Below is a small trained network, with its code and all its weights. Each question gives an input and a target symbol and asks what happens when units are switched off, that is, made to give their printed mean instead of their output.

import numpy as np


def w(rows, s, z=0):
    codes = np.array(rows[::2]) - 128.0
    scale = np.full(codes.shape[1], s)
    scale[-1] = z or s
    return codes * scale


def softmax(a):
    e = np.exp(a - a.max(-1, keepdims=True))
    return e / e.sum(-1, keepdims=True)


def log_softmax(a):
    a = a - a.max(-1, keepdims=True)
    return a - np.log(np.exp(a).sum(-1, keepdims=True))


def net(x, mask):
    ids = ['Σαβδζηθλμτω'.index(c) for c in x.split()]
    T = len(ids)
    res = E[ids] + P[:T]
    u = 0
    for l in range(2):
        r = res
        for j in range(3):
            rows = slice(4 * j, 4 * j + 4)
            q, k, v = (r @ M[l][rows].T for M in (Q, K, V))
            z = softmax(np.where(np.tri(T) > 0, q @ k.T / 4**0.5, -1e9)) @ v
            o = O[l][rows]
            res = res + np.where(mask[u + j], z, o[:, -1]) @ o[:, :-1]
        u += 3
    return log_softmax(res[-1] @ U[:, :-1].T + U[:, -1])


Q, K, V, O = {}, {}, {}, {}
E = w([
[124,120,180,98,64,45,45,95,103,94,103,138],'Σ',
[64,200,186,110,93,177,137,158,137,119,199,59],'α',
[85,32,136,107,128,129,73,252,129,92,123,96],'β',
[196,160,148,69,135,196,27,197,95,138,73,140],'δ',
[13,84,79,93,111,179,192,131,135,144,98,148],'ζ',
[215,138,41,132,121,165,104,161,103,48,170,54],'η',
[155,218,64,116,106,49,126,171,103,172,168,89],'θ',
[158,79,186,179,99,195,202,170,21,115,112,92],'λ',
[180,120,136,29,109,122,73,149,114,146,228,116],'μ',
[220,120,136,100,225,107,135,77,81,104,52,80],'τ',
[98,168,110,202,182,123,127,64,47,160,142,118],'ω',
],0.016)
P = w([
[117,146,145,96,134,109,184,239,43,5,133,199],'0',
[108,131,143,103,164,127,145,178,75,44,164,162],'1',
[102,126,133,106,152,136,127,153,80,83,158,135],'2',
[99,116,126,104,146,136,123,123,87,124,142,115],'3',
[100,104,115,98,136,140,120,93,95,166,135,99],'4',
[98,98,97,91,141,147,115,65,110,210,128,81],'5',
[96,86,84,82,140,152,111,32,116,247,123,56],'6',
],0.014)
Q[0] = w([
[79,169,125,79,112,134,94,150,76,172,103,107],'L0H0',
[145,140,134,180,157,170,148,145,187,129,126,208],'L0H0',
[110,148,108,122,121,171,136,136,118,149,119,76],'L0H0',
[125,118,184,168,130,130,96,103,160,125,156,120],'L0H0',
[248,119,145,122,157,94,22,126,175,140,95,171],'L0H1',
[109,103,167,234,123,94,176,65,116,129,9,190],'L0H1',
[220,190,67,176,161,148,157,110,24,75,113,55],'L0H1',
[128,47,122,60,160,232,148,174,108,90,60,109],'L0H1',
[164,104,86,152,167,85,83,120,106,103,40,108],'L0H2',
[103,159,65,142,167,199,137,127,165,184,113,109],'L0H2',
[153,74,110,49,110,123,85,169,164,140,131,156],'L0H2',
[115,189,159,77,78,70,64,54,153,101,111,142],'L0H2',
],0.013)
K[0] = w([
[141,89,116,114,120,127,132,92,128,165,139,33],'L0H0',
[132,153,142,145,124,100,157,149,117,36,120,184],'L0H0',
[135,132,127,127,123,88,115,97,132,153,134,104],'L0H0',
[140,136,103,104,148,129,162,158,106,135,95,162],'L0H0',
[230,120,133,51,139,96,21,122,120,138,57,144],'L0H1',
[91,98,136,164,178,135,181,67,110,138,36,160],'L0H1',
[243,182,99,207,185,132,168,105,78,108,119,89],'L0H1',
[158,36,145,106,169,248,128,164,135,85,72,124],'L0H1',
[159,106,91,155,145,88,87,120,106,97,19,98],'L0H2',
[109,158,75,139,128,159,136,111,146,173,118,105],'L0H2',
[140,74,133,62,114,133,66,150,157,123,149,141],'L0H2',
[118,198,177,101,80,65,83,84,138,105,119,153],'L0H2',
],0.015)
V[0] = w([
[129,71,117,145,81,168,74,66,162,218,101,8],'L0H0',
[139,132,140,127,115,108,147,128,102,141,122,155],'L0H0',
[95,143,129,134,155,148,180,153,127,136,92,130],'L0H0',
[121,80,112,109,50,144,110,94,90,117,60,131],'L0H0',
[117,95,149,116,145,128,88,79,108,136,232,130],'L0H1',
[85,164,123,165,165,99,150,141,123,129,105,99],'L0H1',
[94,156,193,183,117,112,114,155,81,53,115,216],'L0H1',
[121,111,173,198,140,129,166,211,118,17,118,206],'L0H1',
[149,64,158,93,92,203,119,86,141,99,98,167],'L0H2',
[122,144,119,145,101,124,120,136,117,132,86,110],'L0H2',
[119,101,150,159,143,167,125,97,118,72,137,157],'L0H2',
[200,197,91,140,148,110,151,206,138,86,151,254],'L0H2',
],0.0057)
O[0] = w([
[146,67,88,145,97,177,107,2,120,253,95,125,7],'L0H0',
[140,133,125,87,132,129,139,164,149,134,147,149,134],'L0H0',
[143,130,166,67,120,104,89,141,163,117,126,104,136],'L0H0',
[172,101,112,99,84,188,112,119,95,148,159,114,141],'L0H0',
[116,105,77,150,185,171,138,116,80,110,72,111,231],'L0H1',
[138,68,157,67,129,124,95,160,162,128,147,123,139],'L0H1',
[188,123,67,94,170,171,133,73,166,186,242,134,215],'L0H1',
[173,117,107,101,142,107,91,21,162,195,192,141,176],'L0H1',
[78,196,120,179,113,72,159,154,124,104,143,166,101],'L0H2',
[124,124,133,117,113,134,135,139,134,137,158,136,119],'L0H2',
[100,136,128,125,168,81,148,139,150,115,114,180,133],'L0H2',
[61,134,108,150,169,142,154,57,171,204,92,157,5],'L0H2',
],0.0057,0.0023)
Q[1] = w([
[121,60,104,30,153,93,91,128,77,112,120,118],'L1H0',
[100,176,117,136,134,116,78,92,212,143,89,152],'L1H0',
[128,63,115,187,111,57,180,131,200,120,77,199],'L1H0',
[134,117,87,135,146,81,123,11,196,197,130,146],'L1H0',
[151,113,152,194,131,146,122,36,203,203,141,143],'L1H1',
[66,143,99,185,180,165,187,82,162,216,130,152],'L1H1',
[111,105,121,78,198,159,100,131,43,105,126,98],'L1H1',
[136,122,171,107,105,155,170,147,66,83,155,120],'L1H1',
[95,115,178,26,161,100,110,70,75,151,115,148],'L1H2',
[154,166,121,107,134,112,106,176,59,91,129,58],'L1H2',
[128,153,200,185,94,106,156,88,153,120,53,209],'L1H2',
[108,86,102,106,119,154,137,193,65,56,123,112],'L1H2',
],0.012)
K[1] = w([
[148,136,209,207,130,207,77,155,88,119,135,95],'L1H0',
[182,87,74,113,174,100,192,129,119,130,197,142],'L1H0',
[152,181,73,32,148,166,156,63,196,199,173,145],'L1H0',
[154,177,180,136,197,132,102,174,147,32,196,187],'L1H0',
[176,89,150,115,173,163,123,10,199,162,183,146],'L1H1',
[57,159,68,138,198,191,198,65,161,247,161,139],'L1H1',
[72,108,152,199,125,153,114,188,2,123,55,94],'L1H1',
[115,128,170,135,107,184,171,146,67,65,156,117],'L1H1',
[86,156,79,201,128,136,83,205,177,79,132,91],'L1H2',
[62,62,128,174,83,134,137,148,86,121,52,129],'L1H2',
[202,127,114,79,122,182,192,152,132,222,215,145],'L1H2',
[142,129,153,178,29,151,108,145,8,172,54,55],'L1H2',
],0.01)
V[1] = w([
[135,146,164,90,162,254,164,38,113,173,192,83],'L1H0',
[55,157,41,59,130,89,59,41,153,172,152,72],'L1H0',
[174,90,78,108,196,84,158,74,61,184,96,183],'L1H0',
[114,43,138,176,118,25,192,107,125,123,195,71],'L1H0',
[119,179,127,134,149,103,169,175,199,75,170,159],'L1H1',
[127,111,202,142,174,114,156,165,150,95,91,119],'L1H1',
[169,115,153,84,190,104,102,138,164,148,124,149],'L1H1',
[162,92,158,78,159,204,131,110,182,99,150,41],'L1H1',
[155,79,111,138,157,110,13,177,111,249,209,115],'L1H2',
[40,108,232,75,117,102,186,155,89,205,90,189],'L1H2',
[84,38,129,113,151,206,73,34,136,53,150,201],'L1H2',
[167,181,228,120,123,64,81,43,94,117,128,148],'L1H2',
],0.0074)
O[1] = w([
[20,178,134,174,83,91,162,121,66,155,188,64,111],'L1H0',
[97,160,99,52,158,62,10,90,50,137,97,174,64],'L1H0',
[134,89,2,83,153,222,151,160,100,131,176,77,28],'L1H0',
[218,91,147,68,134,59,223,146,71,190,111,120,109],'L1H0',
[132,81,132,154,102,146,99,97,81,178,86,130,62],'L1H1',
[142,151,79,92,134,108,151,106,186,159,131,87,86],'L1H1',
[43,128,105,165,116,159,167,123,125,106,66,46,88],'L1H1',
[88,163,97,137,133,40,141,143,115,141,7,148,251],'L1H1',
[142,49,218,179,202,123,64,188,154,173,183,92,129],'L1H2',
[78,139,185,55,188,182,181,85,177,131,183,162,206],'L1H2',
[108,88,210,128,103,195,128,136,52,84,34,148,84],'L1H2',
[166,141,181,67,65,122,75,122,132,95,159,14,6],'L1H2',
],0.008,0.0024)
U = w([
[106,104,110,94,123,154,142,131,143,113,89,57,41],'Σ',
[93,68,122,146,138,185,88,28,67,241,111,70,251],'α',
[109,108,133,106,139,168,138,100,102,146,100,172,72],'β',
[171,99,180,80,94,158,89,117,92,110,130,118,56],'δ',
[105,121,144,169,126,195,94,133,158,103,127,107,94],'ζ',
[94,152,176,142,120,99,129,130,113,142,110,110,52],'η',
[143,100,166,151,95,164,165,162,117,150,148,105,64],'θ',
[131,63,179,145,172,134,119,158,123,161,82,124,68],'λ',
[142,111,107,167,90,134,111,155,89,129,100,143,58],'μ',
[146,125,113,115,162,115,107,121,144,168,153,133,97],'τ',
[113,155,153,100,177,115,143,254,85,21,165,141,254],'ω',
],0.0072,0.0065)

Each question gives the input, a string of symbols that net reads in full, and the target symbol t.
The units are the heads (4 rows each of Q, K, V and O). Each row of codes is followed by its name. A weight is (code - 128) times the scale printed after its matrix; where a second scale follows, it is the last column's (O and U).
mask holds one flag per head, layer by layer. A switched-off head (its flag False) gives its mean, the last column of its rows in O, instead of its output. The means were averaged over made-up inputs and are rounded, as every weight is.
A unit's drop is (log p(t) with every unit on - log p(t) with that unit switched off) / (log p(t) with every unit on - log p(t) with every unit switched off).
The circuit of an input: a set's keep is (log p(t) with only the set's units on - log p(t) with every unit switched off) / (log p(t) with every unit on - log p(t) with every unit switched off). Starting from all 6 units, units are removed one at a time, each time the one whose removal leaves the highest keep (on an exact tie, the one counted first), for as long as the keep stays at least 0.8.
circuit, biggest first: the units of the circuit, biggest drop first
unit that matters most: the unit with the biggest drop
which heads matter: for each layer, one digit per head in row order, 1 if its drop is at least 0.15 and else 0, layers parted by /
input θ α β μ ω δ, target ω: which heads matter : 010 / 010
input μ α μ, target α: which heads matter : 010 / 010
input α β ω β, target α: unit that matters most : L0H1
input ω θ η δ, target ζ: circuit, biggest first : [L1H0; L0H1]
input ω θ α λ μ Σ μ, target δ: circuit, biggest first : [L0H1; L1H2; L1H0]
input τ ω ζ η α, target η: which heads matter : 010 / 100
input θ τ θ, target Σ: circuit, biggest first : [L0H2; L1H2; L1H0]
input θ α Σ, target δ: circuit, biggest first : [L1H1; L1H0]
input δ μ δ β μ τ, target ω: which heads matter : 011 / 010
input μ θ δ Σ μ δ τ, target Σ: circuit, biggest first : [L0H1; L1H2]
input ζ η α ζ β α θ, target τ: which heads matter : 110 / 111
input Σ β δ β, target ζ: which heads matter : 010 / 100
input τ ω α ζ θ ζ, target τ: circuit, biggest first : [L0H1; L1H2]
input η Σ λ Σ, target α: which heads matter : 110 / 010
input τ τ λ θ α Σ, target δ: unit that matters most : L0H2
input τ δ η δ, target μ: circuit, biggest first : [L0H1; L1H2]
input τ θ α μ θ θ ζ, target β: which heads matter : 111 / 001
input θ Σ Σ τ ω θ, target δ: circuit, biggest first : [L1H2; L1H0]
input Σ μ μ η δ ζ, target β: circuit, biggest first : [L0H2; L1H2; L0H1]
input δ θ λ μ θ, target θ: circuit, biggest first : [L1H0]
input Σ τ η, target μ: which heads matter : 010 / 011
input Σ β δ τ, target Σ: which heads matter : 010 / 111
input λ δ μ α, target η: which heads matter : 010 / 110
input θ Σ Σ, target α: circuit, biggest first : [L1H1; L0H0]
input δ Σ α β Σ ζ δ, target δ: circuit, biggest first : [L0H0; L0H2; L1H2; L1H0]
input τ τ β θ μ δ, target ζ: circuit, biggest first : [L0H1; L1H0]
input τ τ θ θ, target τ: unit that matters most : L0H1
input θ δ β, target λ: circuit, biggest first : [L1H2; L1H1; L1H0]
input λ η τ θ η, target α: circuit, biggest first : [L0H0; L1H1]
